Below are the code and all the weights of a small trained network. Each question names an input and a class and asks about switching units off, where a switched-off unit gives its printed mean instead of its output.

import numpy as np


def w(rows, s, z=0):
    codes = np.array(rows[::2]) - 128.0
    scale = np.full(codes.shape[1], s)
    scale[-1] = z or s
    return codes * scale


def f(y):
    return y / 2 * (1 + np.tanh(0.7978845608 * (y + 0.044715 * y**3)))


def log_softmax(a):
    a = a - a.max(-1, keepdims=True)
    return a - np.log(np.exp(a).sum(-1, keepdims=True))


def net(x, mask):
    res = np.array(x, float).reshape(1, 4) / 4 @ E
    y = f(res @ A[0][:, :-1].T + A[0][:, -1])
    res = res + np.where(mask, y, B[0][:, -1]) @ B[0][:, :-1]
    return log_softmax(res[-1] @ U[:, :-1].T + U[:, -1])


A, B = {}, {}
E = w([
[127,106,104,121,123,117,119,128,130,126],'x0',
[50,109,150,134,181,100,149,254,166,108],'x1',
[74,213,143,106,60,81,93,123,65,106],'x2',
[88,122,195,74,177,122,45,62,155,151],'x3',
],0.0092)
A[0] = w([
[173,163,67,185,106,140,196,157,79,56,65],'n1',
[193,75,128,108,160,202,110,147,192,125,185],'n2',
[178,95,125,137,178,163,147,132,180,198,3],'n3',
[217,128,121,107,78,152,147,13,69,188,68],'n4',
[99,122,205,53,185,113,56,59,184,167,132],'n5',
[65,159,174,82,2,71,77,163,35,100,117],'n6',
[37,138,147,95,159,124,92,52,118,160,122],'n7',
],0.0065,0.0034)
B[0] = w([
[46,79,76,143,142,220,146,48,169,9,203],'n1',
[196,153,125,238,78,126,156,78,133,208,226],'n2',
[195,198,95,245,191,135,113,94,206,156,171],'n3',
[154,62,165,73,221,28,255,225,180,102,241],'n4',
[84,66,101,139,104,195,241,114,157,60,253],'n5',
[242,207,77,198,185,172,247,118,213,217,253],'n6',
[120,87,99,135,120,182,160,96,120,125,201],'n7',
],0.0082,0.0059)
U = w([
[163,185,97,187,147,146,136,87,147,233,81],'0',
[89,99,87,126,104,202,140,80,135,42,96],'1',
[114,97,149,101,235,32,164,236,159,118,107],'2',
[131,124,141,139,87,124,141,132,124,155,247],'3',
[125,131,131,101,78,132,75,126,89,163,182],'4',
[105,137,131,129,107,83,32,105,55,148,88],'5',
[122,152,148,81,126,84,32,112,103,128,86],'6',
[117,161,151,86,101,68,10,99,114,142,80],'7',
],0.011,0.013)

Each question gives the input, the list of numbers given to net, and the class t.
The units are the neurons (one row each of A and B). Each row of codes is followed by its name. A weight is (code - 128) times the scale printed after its matrix; where a second scale follows, it is the last column's (A, B and U).
mask holds one flag per neuron, in row order. A switched-off neuron (its flag False) gives its mean, the last column of its row in B, instead of its output. The means were averaged over made-up inputs and are rounded, as every weight is.
A unit's drop is (log p(t) with every unit on - log p(t) with that unit switched off) / (log p(t) with every unit on - log p(t) with every unit switched off).
The circuit of an input: a set's keep is (log p(t) with only the set's units on - log p(t) with every unit switched off) / (log p(t) with every unit on - log p(t) with every unit switched off). Starting from all 7 units, units are removed one at a time, each time the one whose removal leaves the highest keep (on an exact tie, the one counted first), for as long as the keep stays at least 0.8.
units of the circuit, in order: the units of the circuit, biggest drop first
most important unit: the unit with the biggest drop
top k neurons: the k neurons with the biggest drops, biggest first
drop when u is switched off: that unit's drop, to one decimal
input [-4,6,-7,-1], class 0: most important unit -> n2
input [2,5,4,-5], class 1: top 2 neurons -> n4; n1
input [-1,3,0,0], class 4: units of the circuit, in order -> n4; n6; n5
input [-3,2,5,-2], class 0: top 2 neurons -> n6; n4
input [0,3,-6,3], class 0: top 2 neurons -> n2; n4
input [5,6,6,7], class 1: top 3 neurons -> n5; n4; n7
input [-4,-5,3,-4], class 2: top 2 neurons -> n4; n2
input [-3,4,-8,-6], class 0: top 2 neurons -> n2; n3
input [3,2,-4,-6], class 1: top 2 neurons -> n1; n6
input [-2,-7,-1,5], class 2: top 2 neurons -> n4; n1
input [1,2,8,-7], class 0: top 2 neurons -> n6; n5
input [-7,4,-5,2], class 3: top 2 neurons -> n6; n4
input [-6,6,5,-6], class 1: top 4 neurons -> n1; n4; n2; n3
input [-1,7,8,3], class 0: top 2 neurons -> n6; n4
input [6,8,5,-8], class 1: most important unit -> n1
input [5,-7,2,-4], class 2: drop when n4 is switched off -> 0.8
input [1,-3,1,-7], class 1: drop when n1 is switched off -> 1.1
input [-6,6,-6,0], class 0: drop when n4 is switched off -> 0.5
